[[ 98 128 123 132 129 126]
 [153 128 136 124 127 127]] --> 124

[[119 129 103 145]
 [129 125 126 125]
 [122 134 127 116]] --> 119

[[108 112 131 135 133 120]
 [127 106 126 146 125 126]] --> 112

[149 123 125 110 144] --> 125

[122 103 128 139 125] --> 125

[147 140 117 129 104 136] --> 129

[111 113 104 155 106 130 151] --> 111

[123 141 149 125 130 113 121] --> 123

[[121 136 126 126]
 [157 126 122 118]] --> 122
---
[111 130 156 152 128 110 113] -> 128
[107 141 131 118 110] -> 131
[122 125 106 131 124] -> 106
[106 122 120 156 102] -> 120
[153 114 126 126] -> 114
[113 148  99 129 127 107] -> 129
---
Q:
[[122 129 104 122]
 [126 128 118 129]
 [131 128 141 131]]
A: 141, 104

Q:
[[128 125 137 125 128 130 128]
 [127 120 126 127 126 132 132]
 [130 133 133 151 123 126 133]]
A: 151, 120

Q: [139 102 114 132 140]
A: 140, 102

Q: [136 153 156 146 106 142]
A: 156, 106

Q: [137 139 141 136 151]
A: 151, 136

Q: [128 136 134 139 133 105]
A: 139, 105

Q: [138 143 146 101]
A: 146, 101

Q:
[[140 123 142 158]
 [128 134 132 140]
 [132 130 135 146]]
A: 158, 123

Q:
[[107 141 127 117 109]
 [113 137 128 120 115]]
A: 141, 107
---
140,115,134,131,147,133
117,132,123,130,132,114
108,108,126,115,131,102
Out: 126

125,123,122,128,148,123
124,117,121,137,124,139
117,102,125,126,140,128
Out: 125

141,133,126,129,121,149
149,145,153,125,129,116
129,135,145,156,111,145
Out: 145

143,105,110,149,123,114
123,116,127,153,112,135
121,124,117,134,132,146
Out: 117

119,129,104,134,117,124
128,126,126,128,127,130
142,121,130,146,103,136
Out: 130

130,135,134,141,132,139
149,130,124,109,100,108
121,128,122,132,135,124
Out: 122

133,148,152,135,118,104
126,147,155,148,128,119
140,128,119,106,128,133
Out: 119

120,120,122,124,133,120
132,129,131,120,122,102
128,120,125,129,138,120
Out: 125
---
Q: array([138, 153, 128, 145, 137])
A: 128, 153
Q: array([136, 101, 136, 113, 141])
A: 136, 141
Q: array([129, 133,  98, 101, 153])
A: 98, 153
Q: array([118, 133, 111, 106, 105])
A: 111, 133
Q: array([100, 133, 126, 116, 123, 114, 144])
A: 116, 144
Q: array([142, 144, 158, 115, 135, 152, 119])
A: 115, 158
---
Q: [122 134 153 148 128]
A: 128
Q: [122 132 148 154 107 154]
A: 154
Q: [106 110 123 113 134 119]
A: 119
Q: [124 124 128 132 153]
A: 153
Q: [133 101 110 120 124 115]
A: 115
Q: [120 120 140 149 133]
A: 133
Q: [153 113 140 107 103]
A: 103
Q: [128 129 118 106 152]
A: 152
---
[151 121 132 117 131]: 131

[[132 118 106 122 117 136 119]
 [125 137 147 133 137 121 136]]: 117

[[111 126 150 141]
 [105 130 122 110]
 [152 114 110 154]]: 105

[[155 135 133 137 128 129]
 [117 140 130 130 122 134]]: 128

[[127 119 124 149 150]
 [147 118 124 143 140]
 [142 118 127 136 143]]: 150

[106 126 142 127 152 154 126]: 152

[144 118 138 106 124]: 124

[[123 144 135 149 132 131]
 [113 143 115 133 115 121]]: 132

[129 142 127 105 132 133]: 132
---
[[125 110 127 123]
 [128 127 137 113]
 [156 137 124 112]] 110

[[115 120 143 150 138 144]
 [149 132 101 112 121 123]
 [118 118 144 153 132 142]] 120

[[133 138 147 155 134 124]
 [115 147 100 114 102 136]
 [136 121 135 122 135 123]] 138

[[130 107 133 103 120 154 133]
 [128 140 119 148 138 145 125]
 [121 134 108 110 126 124 127]] 107

[[149 150 155 127 153 147 153]
 [148 157 157 131 153 148 129]
 [141 151 142 130 149 153 151]] 150

[[102 111 112 117 104 138 140]
 [147 140 150 144 139 118 114]
 [117 134 114 119 124 113 137]] 111
---
[122 133 105 102 137 107] → 137
[126 133 134 141 150] → 141
[138 117 116 124 156 128 131] → 128
[123 135 124 133 103 130 128] → 130
[125 107 144 138 126  99 139] → 99
[139 157 123 131 126 124] → 126
---
[143 133 132 105] ==> 105
[102 100 123 130] ==> 130
[149 124 124 126] ==> 126
[151 123 110 148] ==> 148
[119 104 130 127] ==> 127
[113 130 149 143] ==> 143
---
[[128 137 129  98 107 130]
 [123 125 124 133 100 120]] 100

[[135 150 143 118 142]
 [123 131 120 129 111]] 129

[[116 117 145 140 121]
 [118 117 153 108 109]] 108

[[130 146 125 138 112 133]
 [127 156 135 136 109 128]] 109

[[122 128 157 103 142 121]
 [117 100 128 126 121 108]] 121

[[135 107 121 141 125 118 123]
 [132 118 103 146 128 127 104]] 127

[[150 123 128 136 107 130]
 [117 121 141 152 127 118]] 127
